Each row has a hidden value; after the row comes its group, the name of the range that the value falls in. Each part has its own.
[-244   70 -172 -249  103   17   35 -197  108   67   95 -160   78   57
  -26  293   77  461  133  -43  146    8  -54  112  157 -115   98   56
   67 -118 -127  383   -8 -426  179  -44  -32 -195   58  396  183 -130
   63 -195 -148  -39  135  -46   54   -1   31]
(41)
[-117  -32 -124  467 -349 -249  -63   20  -27  160  -84  -69 -156  -29
 -262   69   26 -108  156  148   87  120  221   12  188  -28 -141   28
  -72  -81  226 -118   61   25    4  110   57  219  148 -240   24   11
 -115  119    4  -88 -133 -131   79 -126   68]
(41)
[ 220 -203  -53  -80    2  -38   82  209  215 -145  -74   55   47 -232
  -59  -59   56  199  136   11 -262 -207    1   51   26 -161  -43 -459
   57  141 -222 -221  295  169 -181  190   12  -53  201 -133  -57  205
 -111  129 -196   80  188  -65   96 -105   80]
(39)
[  46  104  -41 -207  117  155 -105  -16  102 -198  -93 -230  113 -152
   10   24   -9 -125  215  119   60  207  -41  126  -87   27  -20   87
  130   73  262  198 -398 -228   68 -342  153 -633   89  221   15 -221
  277  -76  -71 -130  112 -116   55   73 -107]
(32)
[  60  -66 -249 -302  -90  148  106   80   88 -144   35 -185  276  -26
 -253 -243  -60 -292   50   50    3   57 -218  -58 -150  -44  230 -355
  249   63  -22  104 -165  -89  -35  -61  -70  -84  217  273  -41 -158
 -216   -9   31  -58   61  117   91  171  377]
(32)
[ 229   41   21 -228   85  -82 -222   78   37 -321  -22 -183  113 -223
   43   91   94    9  168   94  104   88  154  143   50  166 -454  106
  197    2  241  -40 -315   21  -96  -94  184 -342  -70  -98  196 -166
  545  115  -32  -12   83   99  -10 -157 -243]
(38)
[ 133  275  -70   -8  -66    4  284   43    9   35  127   11  180 -204
   30 -139  -25 -236 -158 -219  246 -142 -153  -45  -17  -80   40 -206
  -94  289 -162  167    8   64  195  237  -91   84    8  291 -253 -288
   66 -106  -63 -105  -75   -3  128  136  119]
(32)
[ 154   88 -210 -205  140   56   -9   14   -4 -180    4 -141   58  -41
  -41  -80 -120 -132   79   57 -119   38   33  154  -61  208 -296   15
  151 -167  234  186 -437  -98  -76 -277  276 -315  -38   28  126 -130
   96  -54 -106  -29   37  136   76 -122  -38]
(32)
[ 267 -166  -87  -14  -48 -163 -191  253  136  -38  -14 -140   79 -333
  -56  125  -84    1  193  110 -118  -56  164  206  -12   72 -506 -116
  127   50  195 -259  -75  144 -235  -79  219  -55  156 -212   21   93
   91  204  -28  -64   80  -10   71  -74 -123]
(32)
[-132   13 -223  -18    1  194  181  102  206 -120  -42   96  133  113
  -20   55   34  196  196 -216   29 -117 -272 -101   98 -366  -96 -305
 -201   13 -311  322 -134 -166  131  106  -47    8  244  347  -31 -141
   19 -157 -312 -219  121 -151   93  -76  111]
(38)
[-110  -75  -74  399 -388 -148 -135   40  -34   30 -175 -146 -155  -52
 -280 -141   -2 -144  265  294  -29  285  132  -90   74 -104   84  -80
  -26  -18  171 -132  208  154 -124  -24  187  101  234 -246  -14  188
  -72  134   48 -119 -182 -105  -24 -304   29]
(41)
[ 263 -135  116 -185   39 -144 -298    6 -119   48  153  -33  -18  104
  -47 -128 -129  169   73  131 -207 -139 -223   50   36 -114  341  118
  149  -50 -171  -65    5  -24  -84  169 -199  -90  -26 -193  159   -5
 -108   53  218   20   64   86  -67   86  200]
(35)
[  27  -22 -241 -282  -74  114  -36   -5  -94 -133   77 -220  137  151
 -204 -269  -85 -238   36  142   63   70  -59  -25   68   -9  237  -39
  185   64   12   75  -25  -60 -117   48 -180 -104  -66  148  185 -207
 -228   30  132  -11  134  143  -41  104  419]
(39)
[ -40   68 -218   52  -58   43 -176 -109  145   25  260  -82   68  241
   18 -142 -128  -46  195 -175  197  -33 -199   20  335 -320  127  202
 -231  185  -30  224 -115   39  195  122  -71  177  183  268  193 -131
   58 -142  -30 -520   75   51  111   67    4]
(39)
[ 313   34  -76  -37  313 -302   36  161  -29 -116  -58  -91    8 -341
  155  188  115  106   39 -103 -209 -338  216  304   58  172 -532  -37
  -11 -186   36  -90 -180  -38  -49   26  283 -278  -71 -239  -78  -24
  227  118 -135   42  132   62  130 -217 -213]
(32)
[-180  138 -278  -28   64  120  101 -164   -1  -97   40   89  103  100
   94 -141   80  -74  213 -201  162  -16 -210  -46  296 -309   41    7
 -212  273 -199  289    2  -59  301  197  -74  -69  120  335  -56 -270
  120 -135 -201 -389  160   16   67  -20   32]
(30)
[ -54 -114    5  210 -361 -179 -154    1   37 -199  -50 -127  -76   46
 -366 -157  177   12  250  185   65  139  -69 -215   70  -52   88  -93
   35 -198   91   26 -114   99   23    5  192  166  228 -201  205  117
  260   99  131 -148 -230   84   52 -380   24]
(32)
[-146  122   91  106 -340 -106 -136  -17 -115   71 -122 -275  -26   -5
 -180  135   93   80    7  274  212  431  133 -146  -72   77   26  -99
  301 -304   68   92   94 -185 -170   28   49  136   12  -38   82  -11
  135   21   11  245 -392  -56 -176 -292  -57]
(41)
[ -45    6  -59 -282  -44   17  207 -143  156   -1   16  -60   54 -259
 -231  120  119  349   78   82   28    6  -87  -62 -159  114   70 -230
  243  -37  -52  319   46 -206  157 -172  151 -243   38  257   87   32
  147 -198   -6  145 -126  104  158  -96    6]
(32)
[  32  191  -72  338  -53 -391   90 -219  -84   61  -46  -38  -23   -5
  -37 -202  117 -282   54 -143  -41   99  -42   12   98 -135  388  -65
  -37 -162   19   46  -87  -10  314  195  117  158  337 -122 -275  -34
   32  -71 -105 -217 -261  234  176 -117 -107]
(38)
[-113  191  -24 -252  105   93  -54 -124  -24   15   54 -251   75 -117
   49  188   32  203  115   64  248   66  -70   67   32  -17   58  239
   22   80    0  390  -91 -333  170 -177   28 -477 -133  400   91 -247
  290 -171   72  -87   62 -118  -20   21  -49]
(32)
[ 238 -101   79 -108  118 -255 -238  201  -17 -410  -70  -65  129 -167
   30  117  237   90  222    7  -38 -123   -1  109  109    9 -444  -14
  103 -179    9 -156 -412    3  -47  116  123 -209   97 -300   75 -138
  555  281  -42  -54  180   19    3 -244 -138]
(32)
[ 153  131 -252 -195  183  166  -43  -13    5  -17   31 -335   -5  117
   64 -166 -175 -206  -23   33 -113   15   86  200  -22  134   36   30
   99 -121  212  181 -213 -197 -180 -239  152 -301  -99  173  167 -106
 -241 -144 -129  -53   27  128   26   38   23]
(30)
[  -9 -116 -157 -129 -105  115  182  133  222 -106  -42 -125  115  -27
 -308   22   66  120  157  -32   15 -177 -248 -126 -151 -128  115 -316
  -27  -72  -82  277 -263 -246  111 -150   16 -168  198  313   78 -107
  -63 -139   20 -112    5   -4  182   70  290]
(32)
[ -81  119   30  256 -283  -24  -17  -43  -68    7  -37  -37  -22  142
 -193 -150  192 -361 -146  112  179  285   15 -184   87   45  214 -189
  261 -207   39   -1   -5  -95   25  373 -243  237   52 -150  -46 -161
  -72   66  -40  194 -283 -186   29  -47  151]
(38)
[ 343 -144  153  -53   60 -122 -195  267   38 -226  -34   82   22 -283
   27    9   38  110  150  111 -205 -163  -32  108    0    6 -352 -119
   91   48  -47 -253  -95  188 -171  118   87 -223   42 -371  -19   39
  292  251  -27   58  160 -169    6 -162  -80]
(32)
[-119    5   87  -23 -192  -48 -126 -117  181  -25  -37 -256  -60   15
 -135  207  276  325   54  145  214  218  176  -42  121   29  132 -110
  280 -188   70   59  159 -250  -51   97  -43    9   59   48  298   56
  159  -21 -131  203 -156  -69   11 -137 -125]
(29)
[ 292  -33  203 -109    1 -109 -208   76 -103  168  217  -72  -48   99
  -24    8   26  147 -204   30   -8 -279 -171  -21   -3   56  208   41
  181 -186 -191    3  -22 -165  -64  342 -322   76 -229 -142  187 -132
  -96    2  233  197 -137  -18  -20  157  190]
(30)
[ -26   87 -185  170 -147  -76   78  -26   93  -51  -17  -70  180   66
  -68 -134  153 -378   70 -211  213   66 -107 -102  166 -250  168 -210
  -22   75  -39   49 -127  -63  233  312 -179  232  320  171 -159 -240
  -14  -25 -126 -269  -87   84  165  131   84]
(35)
[ 101  134  -50  356  -52 -120 -104 -111   76  252  111  -48 -131  106
   38 -127 -142 -134  115 -151   -1  -83 -141   35  146 -244  287  209
 -291   64   67  170 -117  -15  264   51   28   66  178   60  -36  -28
  -79 -217   18 -424 -188   14  189  101 -119]
(35)
[ -22   73   28  244 -284   98  -33  -20   73 -138  -78   33   51   67
 -170 -379  148 -523  -17  109   47  403 -156 -236   -8  -74  317 -375
  270  -43   30  -37  -29  100   33  267  -96  180  314 -131 -197  -25
    8   62 -135   20 -284 -196   78 -104   34]
(41)
[  53 -183    0  414 -469  -66 -226  143  145  113  -55   52 -162  -14
 -282  -50 -129  -20  273  205   -8  132   43 -120   89 -160 -154  -59
  -71  125  181 -185   94  241 -131   63   29  266  219 -268  141  158
  -79   94   41 -157 -181 -141   46  -94    8]
(35)
[ 247  246  -33   87   48   31  -96  157    5  -96   90 -123   11   76
  190 -187 -237  -64   27 -146  -30  -70 -142   43    0 -124 -182   17
 -242  -69  -47  210 -286  136 -114  -62  284   53   31   66   18  -44
  218 -119 -161 -282 -135   38  -37 -277 -205]
(41)
[   9  -22   60 -383   87   29 -256  -86  173 -179   69 -329  149 -156
  -26  159  165  220  165  162  144  170  -15  119   26   57   89   55
  345  -31  107  117 -120 -244   13 -153   57 -416   84  180  216  -51
  378   13   20   13  106  -62   25  -12 -147]
(32)
[ 107   45 -241 -244 -108  208   65  -11   52  -51  148  -45   85   17
 -231 -131 -113 -201  -48   71  140   27   -5  -61  -18  234 -242  -37
  220   69  187  219 -210  -24  -29  -49  -61  -51 -211  167  278 -241
  -49 -122   82   60  -72  156  117  103  203]
(39)
[  19   54  -66 -298  -46  275   -7  -87  306 -151  175  -34  128 -144
 -126   17   13   10   79   62  287   98  -43   59   69   91  -98   17
  189  329  222  188 -177  -60  137  -97  -74 -336  -17  309  247 -241
  256 -106  -76  -45  166 -159  183  230   25]
(41)
[ -26  125 -167  -71  -85  300   -4   -3  237  -28  134   58  157  119
   81 -106 -164   13  154 -188  179   69 -289 -103  119 -338  -47 -119
 -131  299 -162  312  -66   30   99   78  -69  111  188  434   51 -147
   93 -226 -243 -341    0  -58   54   49  -56]
(35)
[ 140   26  -93 -122   -2   63  341   90   98    9   49   32   89 -147
 -180  -87   65   -3  -93 -122   -5 -324 -225 -102 -141  -30  174 -336
  -20   68 -217  221  -33 -120  173  115 -119 -124  -16  231  -99 -163
 -138 -159   44   46  -33    1  216  151  317]
(41)
[  12   39  -83  404 -346 -224 -102 -107   54  137   12  -60  -57   50
 -176 -166   30 -282  139  -28  127  173  -11 -124  136 -142  147  -31
  -32   13  159  -24  -18  111  163  174   34  385  298  -96  -17   11
   -3  -39   17 -291 -352  170  145  -45  -93]
(29)
[-128 -144   -5  461 -457 -100 -123   39  185   57  -85 -123 -238   86
 -320    2  213   81  166  159  128   82  155 -161  203  -97   62 -157
  -57 -103  137 -111  212   33  -61  175   19  311  189 -199  245  179
  -67   80  -37  -61 -232 -167   94 -211   14]
(30)
[-144   65 -207  228 -207   54   17 -125  119    8   29   33   48   99
 -188 -128   53 -407  110  -18  220  209  -31  -33  222 -112  102  -10
   23  140  208   71 -175  -58  254  166 -177   61  233   92  -27 -258
  -74  -28 -104 -224    4 -147  205  199  140]
(38)
[  79   28 -249 -290  157   55   40  -60   68 -217   37 -300   82  -14
 -127 -154   -9 -129   88   65  -66  -27   26  175    7  131  124   -9
  136  -86  202  170 -285 -172    0 -262  172 -419   27  165  165 -109
  -38  -50  -27  -78  181  139  141   12  142]
(32)
[-141   96 -182 -317   60  152 -129 -186   40  122  205 -162   52  201
   30   77 -159  303  -20   99   20  216   -5  123  133   13   69   20
  302 -170  -92  283  142 -236 -150    2  -39   25  -46  240  271   10
 -142 -152 -189  132   28  -27  -87  -96    9]
(38)
[ 205  148    8  163   94 -114   23  184  -59 -177 -152    7   56  -28
  216  -61  120  -85   92 -240  -56 -151 -137  -46   25 -217 -211 -195
 -203 -103 -210   64 -243   -7   34  211  117    9  129  -46 -206 -156
  276   -5 -239 -197 -108   57  -12 -238 -192]
(30)
[ 165 -108   79 -245   85  170 -344  -96  335  114  395   17    3  264
    5  -82 -272  362   52   13 -197  -44 -396  142   50 -177  406   34
  190  -82 -104  176 -159  -96  -18  -15 -106    0  237   92  311  143
 -124 -180 -106 -112   82 -167  114  177   -1]
(41)
[  36  111 -327 -152  209  169  -25  -66   86   31   95 -220  -27  208
   82  -58 -158  -50  -69   -2 -158   49  171  238  151  123  -83  -22
  165 -245  118  185  -60 -200 -206  -72   85 -102  -78  109  216   13
 -325 -131 -289   71   80    3   67  -72  -15]
(39)
[-252   77 -179  298 -324 -193  -43 -221  -99   76 -136 -148  -21  110
 -193  -89  183 -356   76  140  183  461  221  -40  222  -25  206 -110
  255 -111  209 -113  140 -113   43  254  -93  272  256 -112  -55 -102
 -171  107 -164   15 -194   53    6  -55   54]
(30)
[-172  154  -92 -243  145  233  -36 -187   82   62   88  -47   34  131
  103   76 -121  340  112   20  -15  162 -207   66   51 -166  194   36
   80  -47 -175  440   -1 -306   75 -113   14 -277   52  370   88  -58
   25 -269 -233  -38   66 -172  -37  -66  -59]
(41)
[ 160   85   33  146  -98 -101 -134  -30    2 -171   23  -67 -133   92
  -47 -198   63    1  117   -3   25  -25  -26  -88  128  -17  -30   82
 -104  -97   75  104 -170  120   25   50  182   31  -20 -149  232    6
  303  -49   -2 -170 -197  165   47 -302 -165]
(29)
[ 290 -135  -12 -120   80    5   95  152   50   33  170  -66  -33   28
 -231 -193   31   17 -146  -27 -233 -506 -309  -66 -137   57  341 -207
   28 -216 -212  153 -146 -139   49  102 -120 -110  -90  -25   83   -3
 -285  -80  270   69  -48  -15  225  109  398]
(32)
[ 153  -33  259 -214    3  -14 -445   36  -21  -13  175 -114   43   93
   16   78 -104  271   88  179   17   67 -256   61   -6  -83  163  211
  215 -117  -63   66 -238 -162  -83   25 -139 -187    5  -59  219 -107
  232   42  132   21   36 -184 -132   53   12]
(32)
[  18  187 -109  -24   39  327  109   82  134    2   17  161  -62   66
  213   11 -191  279    2  -95  -53  -22  -35   28   92 -126 -377 -207
 -120  107 -203  244  126   22 -187   73   87    9  -85  188   78   -9
  -19 -177 -500   45   34 -238  -60 -221 -144]
(30)
[-259   91  -17  203 -364 -244  -57 -135 -230  110 -155 -207 -122  -18
 -222  190  261  128   83  228  312  289  257 -171  132   91  -87   44
  153 -210   72   78  236 -190   -9  163    7  175 -118  -78  157  -92
  158   44   86  166 -345   88 -138 -314  -19]
(30)
[-175  -23 -314  153 -154  132  -55  -50  128    9  -93 -206   17  220
 -179  -73  103 -403   37   99   50  326  182   -3  188   22   42 -198
  274 -202  239    3  -47 -225  -87  118 -133  110  189   21   84  -67
 -360   28 -211   35  -66 -129  118   43  114]
(35)
[ 111   66  226 -156    2  -90 -292   -9   -6 -230  -58 -156   42 -106
   32  189  179  184  156  150  191  180   56   35   58   44 -136  178
  220  -64  124   25 -248 -159   -3   15  -20 -358  -72  -78  207 -205
  563   72   12   88    1  -55  -87  -93 -206]
(39)
